Rows are numbered. After the first five, each row is followed by the numbers of the four nearest rows among all rows above it, by straight-line distance, nearest first.
0: [ 2.76  2.07 -0.41  0.41  1.22 -1.04 -1.49 -0.37 -0.23 -3.54  2.64 -0.91
 -2.06 -1.72 -2.41  0.66  4.01 -0.36  1.70  1.36 -1.30  3.82 -0.16 -2.61
  2.60  0.70 -1.88  6.34 -1.64  0.09  3.28 -1.27 -4.60]
1: [-0.01 -1.17  1.63  1.38  0.65 -3.24  1.02 -0.62 -1.61 -0.98  1.39  1.44
  0.35  0.85  2.12 -1.95  0.69 -0.80 -1.95 -2.15  1.34  3.73  0.34 -0.17
 -0.38 -4.15  1.18  0.75 -1.06  1.02  0.06 -0.42  0.28]
2: [ 4.36  0.24 -0.29 -0.12  2.89  2.64  0.01 -1.20 -2.55 -2.97  1.37 -0.39
 -1.51 -2.81 -2.28  2.95  0.34 -0.93  0.22  1.57 -2.10  6.86 -0.51 -2.24
  1.84  0.81 -0.63  6.79 -0.12 -0.24  4.61 -1.15 -7.05]
3: [ 2.80  1.04  2.17 -1.03  1.95 -0.66  0.35  0.91 -1.78 -2.55  1.13 -0.96
 -2.43 -2.05 -1.88  1.62  1.20 -0.01  0.23 -1.26 -0.83  5.60  1.76 -2.96
  0.20  2.02  0.04  5.64 -1.68 -0.68  2.88  1.47 -4.15]
4: [-1.39 -0.90 -0.04  0.87 -0.88 -1.98  1.40 -0.69 -0.76 -1.35 -0.99  0.41
 -1.31  0.89  0.37 -2.64 -0.06 -1.21  0.00 -1.18  0.91  1.38  0.13 -2.77
 -1.96 -1.46  2.13  1.47 -0.41 -0.24 -0.53 -3.45  0.57]
5: [ 0.72  0.24 -0.93 -0.66  0.88  0.93 -0.28  0.94  0.41  1.44 -0.63  1.22
  2.13 -0.22 -0.59 -0.30  0.00 -0.87 -1.12 -2.38 -0.34  0.47  0.61 -1.97
 -0.25 -0.23  0.24  2.18 -1.13  1.41  1.31  0.88 -0.97] : 4 1 3 0
6: [-2.70 -3.56 -0.43 -1.67 -1.13 -1.74  0.89 -3.47 -3.60 -1.00 -0.68 -1.89
  1.58  0.98  1.03 -1.89  0.50 -0.42 -0.75  0.50  1.15 -3.37 -0.75 -1.37
 -0.13 -2.25  2.01 -0.22  0.48 -0.58 -0.17 -0.44  3.07] : 4 1 5 3
7: [-0.28 -0.49 -0.78 -0.50 -0.53 -2.05 -0.84  1.81 -1.17  0.16 -2.15  0.30
  0.90 -0.13  1.58 -0.70  0.81 -1.33 -1.14 -2.16  0.41 -0.72  0.86 -1.31
 -2.15  0.26  2.91  2.63  0.09  2.74  0.55  1.21 -1.80] : 5 4 1 6
8: [ 0.18 -0.61  0.64 -0.54  0.44  0.33 -0.52  0.49  2.07 -0.92 -0.51 -1.43
 -1.61 -1.41  1.12 -0.13 -1.79  0.52 -1.97  1.46 -0.85  0.22  1.58 -1.36
  2.08 -0.47  1.12  1.54 -0.74  1.90  0.31 -0.56 -1.72] : 5 7 4 1
9: [ 0.18 -0.69 -1.78 -2.39  0.38 -0.12  0.31 -0.17 -2.63 -0.68 -1.37  0.34
  1.25  1.11 -0.38 -0.48  1.84 -0.68 -1.52 -3.13  1.85  0.68  0.30 -2.20
 -0.30 -2.78  2.23  2.46 -1.16 -1.50  1.03  0.32 -1.16] : 5 7 4 1
10: [ 0.13 -0.66  0.26 -0.90 -0.89 -0.67  1.14  0.21 -1.16 -2.35 -0.84 -1.09
  0.19  3.54  0.79  0.80  0.50 -0.77 -0.93 -3.14  1.17 -1.12 -0.90 -1.86
 -1.83 -0.29  3.37 -0.07 -0.14 -1.45  1.18 -0.20 -0.45] : 9 4 7 5
11: [ 0.85 -1.44  1.77  0.61  0.85  2.17 -0.43 -4.85  4.06 -1.76 -3.09 -0.16
  1.01 -0.27  1.45 -0.19  0.71  0.07 -0.28 -1.32  1.12  4.39 -0.17 -2.06
  3.15 -0.96  1.59  2.17  2.64 -0.05  2.10 -0.43  2.29] : 8 5 4 1
12: [-0.32 -0.51 -0.91  0.48 -0.97  3.72 -0.47 -1.43  2.44 -2.22 -3.36  0.42
 -0.12 -1.74 -0.26  0.47  0.60  0.47 -2.74 -3.35  1.34  0.01  0.49 -2.74
  2.24 -1.27  1.52  0.90  2.46  0.96  0.47  1.32  2.62] : 11 5 8 9
13: [ 1.02  2.04  1.67 -2.37  0.41 -1.11 -3.90  3.88 -0.13 -3.01  0.54 -0.64
 -2.34 -1.35 -0.12  2.92  0.16 -1.73 -0.58 -0.89 -1.31  4.09  1.10 -0.61
 -0.02  0.79  1.51  2.33 -1.55  2.64  1.40 -1.55 -4.68] : 3 8 0 7
14: [ 0.48 -0.20 -0.60 -0.33 -0.30  0.12 -0.76  0.38 -1.14 -0.76  0.63  0.08
  0.95  1.73 -0.09 -1.14  0.36 -1.20 -0.30 -3.36  0.63  0.69  2.39 -1.92
 -0.11 -0.78  1.37 -0.63 -0.68  0.24  0.32 -0.80 -1.98] : 5 9 10 7
15: [-0.59 -0.33 -1.58 -1.03  0.74 -2.76  0.62 -1.96 -2.74  0.51  0.31  1.22
  0.60  0.29  0.71 -0.32  3.23 -2.09  0.00 -1.56 -0.06 -3.27 -2.11 -0.22
  0.00 -1.34  2.79  0.28  0.23 -1.23 -1.08  0.59  1.83] : 6 9 10 7
16: [-1.63 -0.74  1.00  1.92 -0.90  0.73  1.35 -3.07 -0.32 -2.76 -0.53 -0.03
  3.12  2.11  1.34 -1.24  1.47  0.31 -1.87 -3.20  1.51  1.55  0.55 -1.53
 -1.57 -1.20  2.96  0.53  0.32  0.83 -0.88 -0.99 -1.70] : 14 10 4 1
17: [ 0.16  0.97 -1.11  0.96 -0.49  2.14  0.71 -0.07  2.76 -2.29 -0.56 -0.10
  1.94  1.28  0.54  0.01  0.51  0.25 -0.35  0.26  0.63  1.34  0.15  0.49
  1.69  0.80 -1.69  0.23  1.34  3.65 -0.96  0.57  0.77] : 5 8 12 14
18: [ 3.61  1.93 -1.79  0.57  2.51  0.67 -2.05  2.30 -0.31 -1.83  1.85 -1.29
 -3.01 -2.97 -1.81  1.98  2.81  1.07  0.87 -0.63 -1.55  4.00  0.55 -3.74
  0.57  1.42 -3.67  5.46  0.20  0.88  0.60 -0.41 -6.17] : 0 3 2 13
19: [-0.46 -1.68 -0.72 -0.93 -1.03  2.76 -2.15 -0.44  0.07 -2.37  1.73 -2.02
 -1.38  0.03 -0.09  0.60  0.01 -0.74 -0.61 -2.76 -1.83  2.31  1.04 -3.90
  2.29  0.27  1.22  2.79 -1.17  2.64  0.39  0.01 -0.96] : 8 14 5 12
20: [-0.50  2.43 -0.48 -0.80 -0.47  1.05 -2.19  3.42 -1.02 -3.69 -0.84 -1.65
 -2.41 -3.35 -0.47 -0.33  1.90 -0.28 -2.40 -0.31 -3.88  3.36  2.14 -4.00
 -1.25 -0.24  2.63  1.48 -1.83  1.87  1.95 -0.81 -3.49] : 13 19 8 3
21: [-0.43 -1.31 -0.25 -0.06 -0.85 -3.19  2.20  0.20 -2.16  0.24 -0.06 -1.01
  0.44 -0.70  1.76  0.85  0.86 -0.68  0.00 -2.53  1.23 -1.39 -0.66  0.95
 -1.26 -1.21  0.61  0.01  0.60  0.71 -0.25 -0.06 -0.02] : 15 7 10 14
22: [-1.06  2.03 -1.02  1.67 -0.36  2.20  1.34 -1.32  0.64 -3.87 -1.13 -2.15
 -2.56 -2.58 -1.25  0.08  1.14 -0.27 -1.83 -0.41 -1.61  5.96  2.94 -3.61
  1.52  0.68  4.18  2.57 -0.91  1.73 -0.33 -1.37 -3.76] : 20 19 8 3
23: [ 0.50 -0.57 -0.05 -0.22 -0.02  2.65  0.77 -4.57  2.09 -2.73 -0.41 -1.56
 -0.51 -0.32 -0.82 -0.73  1.33  0.02 -1.68 -1.81 -0.13  2.62  1.30 -2.55
  0.86  0.04  1.63  2.59  0.91  2.60 -0.65  0.77  0.35] : 19 12 11 17
24: [ 1.69  1.39 -0.27  0.74  0.26  4.19  0.94 -2.86 -1.93 -1.28 -0.06 -2.42
 -1.07 -3.12  0.06 -0.24  0.84  2.86  0.13 -3.42 -0.43  1.93  3.57 -1.05
  2.67  1.38  2.03  2.88  0.35  2.11 -0.42 -0.84 -1.43] : 23 19 22 8
25: [-0.64  0.84 -0.31 -1.29  0.06  0.58 -0.26  0.76 -0.94 -0.08  0.57  0.24
 -0.96 -2.18  0.36  0.53  1.15 -0.70 -0.98 -1.51 -1.07  2.87  0.84 -0.72
  1.05  1.29  0.09  2.35 -1.04  1.91  0.95  0.64 -1.11] : 5 19 8 14
26: [-0.71 -0.81  2.31  0.49 -0.18  2.99 -0.61 -4.42  1.03 -1.70 -1.54 -0.05
 -0.77 -1.01 -0.11 -2.29  0.08  0.59  0.48  0.74  1.14 -1.13 -0.35 -1.97
  2.09 -0.56  3.71  2.72  2.89  1.73 -1.00  0.14  0.64] : 23 12 11 8
27: [ 2.60  1.13 -0.96 -0.45  0.61  1.99 -0.27 -0.21 -1.94 -1.84  2.65 -1.80
 -2.28 -1.92 -2.54 -0.14  1.72  0.07 -0.49  1.77 -2.58  6.04 -0.15 -4.04
  1.64  0.61 -0.32  6.12 -0.99  2.40  2.76 -1.44 -3.66] : 0 2 3 18
28: [ 0.05  1.74 -0.11 -2.33  0.47  1.65 -1.33  4.24 -0.24 -0.67  0.85 -1.73
 -0.14 -4.74  0.09  2.31 -0.87 -1.48 -0.51 -0.72 -2.43  3.84  0.35 -1.46
 -0.11  3.27 -1.09  3.49 -1.61  2.29  2.47 -0.74 -4.72] : 13 25 20 3
29: [ 1.49 -1.08 -2.29 -1.92  0.27 -0.39  0.68 -1.30  2.79  0.03 -1.77 -0.58
 -1.03 -2.31 -0.39 -0.35  2.21  0.09 -1.07 -1.08 -0.59  2.31  1.16 -3.07
 -0.46 -1.95  1.46  1.81 -0.81  3.05  0.72 -0.84  2.38] : 23 5 25 8
30: [ 2.04  0.51 -0.53  2.40  0.49  1.57 -1.79 -0.68 -2.39 -2.69  1.84  1.24
 -2.71 -1.99 -2.53  0.18 -0.42  1.68  1.42 -1.03  0.06  3.15 -0.21 -0.62
  1.21  0.09 -0.83  6.85  0.15  2.70  2.68  1.31 -2.44] : 27 0 3 25
31: [ 1.30  1.34  1.12  0.21  1.97  2.06 -1.00 -0.91 -0.47 -0.70  1.71 -1.41
 -0.65 -2.00  0.32  1.41  0.58 -0.12 -1.65 -1.35 -2.80  2.85 -0.52 -2.05
  1.89  0.90  0.79  1.94 -1.40  1.05  1.45 -0.15 -1.61] : 25 19 8 5
32: [-1.12 -0.94  1.80 -0.49  0.55 -1.99  1.15 -4.15 -2.12 -1.15  2.18  0.79
  0.36  1.59  4.52  1.43  2.11  0.58 -1.04 -4.29  2.07  3.99 -0.30 -3.12
  0.88 -1.51  2.54  2.62 -1.03  2.05  1.09  0.33 -0.47] : 1 16 9 14
33: [-0.32  3.02 -0.66 -0.04  1.82  0.77 -2.35  2.46 -0.72 -2.36  1.48  0.06
 -2.43 -2.94  2.00  1.54  0.70  0.08 -0.98 -2.61 -3.30  4.31  0.36 -2.49
  0.70  0.54 -0.86  4.19 -1.09  2.30  1.47  1.73 -3.01] : 25 31 28 13
34: [ 1.81  0.23 -0.99 -0.02  1.59  1.86 -2.77  1.95 -1.37  0.46 -2.02 -1.35
 -1.92 -0.23  0.92 -1.15  0.13 -0.13 -0.20 -0.23 -0.28  1.61 -0.69 -0.86
 -2.01 -0.64  0.60  3.22 -1.65  0.89 -0.21  0.39 -0.71] : 5 25 7 8
35: [ 1.59 -1.17  1.02  0.69 -1.46  0.12  1.75 -0.35 -1.42 -2.80  0.91 -0.22
 -0.33  0.73  1.04 -3.44  0.36 -0.87 -2.65 -2.06  1.45  0.12  1.24 -0.01
 -0.78 -2.27  0.18 -2.32 -2.11  0.84  0.34 -1.56 -1.44] : 14 1 4 16
36: [-0.71  1.76 -0.19  1.56 -0.56  1.23  1.64 -2.29 -1.83 -1.37 -1.13 -0.86
 -0.76  0.98  0.74 -3.13 -0.05  0.86 -1.57 -0.75  0.40 -0.34  0.25 -3.18
  0.36 -0.82  1.12  1.18 -0.84 -1.07  0.52 -1.94 -0.17] : 4 14 16 35
37: [ 0.47 -1.83 -0.74  0.69 -1.28  2.32  1.62 -2.21 -2.31  0.43 -0.89 -0.33
  1.69  0.29  0.68 -2.47  1.67  0.52 -1.60  0.24  1.88  0.19 -0.35 -2.38
  0.34 -4.06  2.04  1.96 -1.07  1.01 -1.59  0.25  1.28] : 36 9 16 6
38: [ 0.12 -0.26 -0.34  0.80  0.47 -0.43 -0.50 -5.00 -2.98 -2.44  0.56  2.66
  0.70  1.84  2.23  0.22 -0.63  0.67 -0.76 -3.09 -0.04  1.53 -0.54 -2.78
  0.97 -0.65  3.44  2.90 -0.53  1.53  1.24 -1.21 -1.33] : 32 16 36 14
39: [-1.51 -0.03  2.48  1.31  0.28 -2.20  2.83  0.77 -0.83 -3.43  1.27 -0.76
 -0.59 -0.35  4.36 -0.74  2.33 -1.25 -1.81 -3.21  0.41  0.44  0.24  0.73
  0.29 -1.55  2.45  1.29 -0.42 -0.26 -0.47 -1.41 -2.89] : 1 21 35 16
40: [ 4.58  3.57 -0.06 -1.50  1.82  0.28 -2.72  3.19 -1.87  0.14  1.31 -0.40
 -1.26 -3.20 -3.68  1.30  4.80  0.47 -1.67 -0.11 -0.35  5.25  1.23 -1.00
  1.22  1.18 -1.55  7.19 -2.78  1.64  3.67 -2.13 -3.81] : 0 18 27 3
41: [ 0.16  0.25 -0.73 -0.63  0.22  2.53 -0.56 -0.15  0.94 -1.08 -1.46  0.01
  0.86 -1.80 -0.11  0.60  2.52  0.95 -1.09 -1.58  0.58 -2.63  1.64 -1.36
  1.63  0.48  2.92  1.77  1.59  2.47  0.06 -0.34  1.29] : 12 5 26 23
42: [ 0.46 -1.48 -1.94 -2.77 -1.57 -4.65 -1.09  1.51 -1.72  2.04 -1.60  0.20
 -0.09 -0.03  0.81  0.05  1.83 -2.44 -1.04 -0.80  0.55 -1.39  0.09  0.43
 -0.81 -1.45  3.14  1.25  0.75  0.76  0.94 -0.77  1.14] : 7 21 15 9
43: [-0.64  1.42  1.30 -0.86  1.90  0.14 -0.40  1.00 -0.56 -0.86 -0.46 -0.43
 -2.50 -0.67 -1.54  1.39  0.38  0.09  0.30  0.31 -2.28  1.14  0.12 -2.37
  1.12  2.03  2.50  2.95 -0.97  1.05  1.49 -2.25 -2.02] : 31 25 8 13
44: [-0.23 -1.48  1.72 -1.38  2.16  1.76  1.25  0.89  2.94 -0.90  0.14  0.73
  0.68 -2.27  1.65 -0.89  0.90 -1.29 -0.74 -2.92  0.08  2.98 -0.18 -0.89
  0.96 -0.08  0.45 -0.56  0.89  2.39 -0.23 -0.67 -0.13] : 25 5 17 8
45: [ 1.74  2.21 -0.56  0.75  0.27  1.64  0.69 -3.59  0.37 -1.77  0.14 -2.36
 -2.06 -1.44 -0.75 -0.12  0.77 -0.35  0.43 -2.66 -0.87  4.92  1.64 -0.95
  0.36  1.31  1.89  1.32  0.09  2.73 -0.54 -1.79 -2.35] : 24 23 22 31
46: [-0.32  0.52  0.28  1.90 -0.47  1.33  0.06  4.20  1.01 -0.79  0.99 -1.73
 -1.86 -2.25  0.57  1.32  2.71 -0.30 -0.59  0.64 -0.59  5.16  2.51 -0.75
 -1.56  2.77 -0.51  2.52 -0.82  2.54  1.54 -1.85 -2.83] : 25 28 13 20
47: [ 0.08  0.63 -1.98 -0.21  2.22  4.23 -1.87  0.22  3.42  0.83 -3.51  1.17
  0.33 -1.18 -0.47  0.11  0.27 -2.47 -4.61 -1.81 -0.14  3.56  2.80 -3.77
  2.20 -0.52  4.17  1.36  3.23  0.97 -1.09 -3.24  3.41] : 12 41 29 11
48: [-1.56 -1.50 -2.61 -2.77  0.22 -1.31  1.58  0.17 -0.97  0.63 -0.09 -0.83
  0.32  0.98  0.02 -0.55  0.50 -1.69 -0.34 -1.13  1.38 -4.18  0.44  0.76
 -0.62 -2.40  0.81  0.26  0.48  0.38  0.13  0.24  0.15] : 21 15 42 6
49: [ 0.82 -0.07  1.91  0.51 -0.11 -1.60  0.63 -3.27 -2.52 -3.10  0.71  0.30
 -0.51  2.07  4.46 -0.46  0.67 -1.32 -1.98 -5.89  0.58  1.66  0.45 -1.43
  1.87 -3.35  4.67 -0.11  2.10  1.41  1.64  0.19  0.92] : 32 38 1 16
50: [-0.57 -1.28 -2.12 -2.24  1.64 -2.35 -0.79  1.15 -5.20  0.14  0.10 -1.75
  0.46  1.16  0.44 -1.00  1.48 -0.94 -0.91 -1.88  0.68 -2.38 -0.90 -0.15
 -1.61 -2.12  1.09  2.88  2.16 -0.39  0.30  1.21 -0.87] : 48 9 21 15
51: [ 2.24  1.54 -0.69  4.06  0.25  2.26  0.69 -0.33 -1.64 -3.16 -1.16 -4.14
 -2.12 -1.81  0.24 -0.03  3.37  0.02 -1.05 -0.33 -2.77  3.85  1.76 -2.00
  0.21  3.10  2.57  0.95 -1.00  2.91  1.81 -1.41 -1.85] : 45 22 31 46
52: [-1.28 -2.40 -1.11 -0.52  0.06  0.26 -1.15  1.78  0.68 -1.52 -0.94  1.34
  0.21 -0.83 -0.24 -1.72  2.05 -0.77 -0.36  0.80  1.31  1.04  0.28 -1.80
  0.20  0.14  1.21 -0.21 -1.07  0.16 -0.21  0.86  0.52] : 5 14 25 7
53: [ 0.03  1.34  1.50  1.23  0.56  2.21  0.65 -1.18 -1.27 -0.96  2.71 -1.52
 -3.97 -1.19 -0.26 -1.52  2.65  1.28 -1.14 -0.68 -0.66  3.50  1.11 -2.54
 -0.12  0.32  0.50  2.75 -1.66  1.27  0.34 -0.30 -1.63] : 31 25 45 43
54: [ 0.01 -1.79 -2.06 -0.15  0.28  0.50 -0.31  0.46 -1.31 -0.89 -1.85  0.11
  0.06 -1.29  0.27  0.70  1.09 -0.13 -0.57 -2.89  0.30  1.47 -0.29 -3.03
  1.30 -0.19  1.24  3.58 -1.36  1.65  1.77 -0.42 -0.56] : 5 25 9 19
55: [ 0.76  0.39 -0.74 -0.56 -0.10 -1.16 -1.83  1.04 -2.10 -2.28  1.12  1.14
  0.12  0.93  1.94 -3.80 -0.21 -0.04 -0.94 -1.55 -0.09  0.75 -0.90 -2.09
 -2.26 -3.48  1.34  1.02 -0.34 -1.08  0.80 -1.51 -1.60] : 14 4 9 1
56: [ 2.83  3.99 -0.39 -0.19  1.18 -1.48 -1.45  3.03 -1.43 -3.29 -0.68  0.01
 -0.94 -3.52 -2.29  2.32  1.92 -1.10  0.33 -1.21 -0.95  3.02  0.54 -1.90
  0.84  0.77 -2.86  6.52 -1.10  1.09  0.88 -0.20 -4.89] : 18 0 3 40
57: [-1.19 -0.35  0.45 -0.92  0.18 -0.58 -0.06 -0.19 -0.97 -1.24  0.16  0.75
 -1.44 -1.17 -1.16 -0.16 -0.09  0.68 -0.69 -1.45  0.83  1.86 -0.72  0.01
 -1.25 -0.85  0.88  2.89 -1.33  0.98  1.22 -1.37 -0.82] : 25 54 4 5
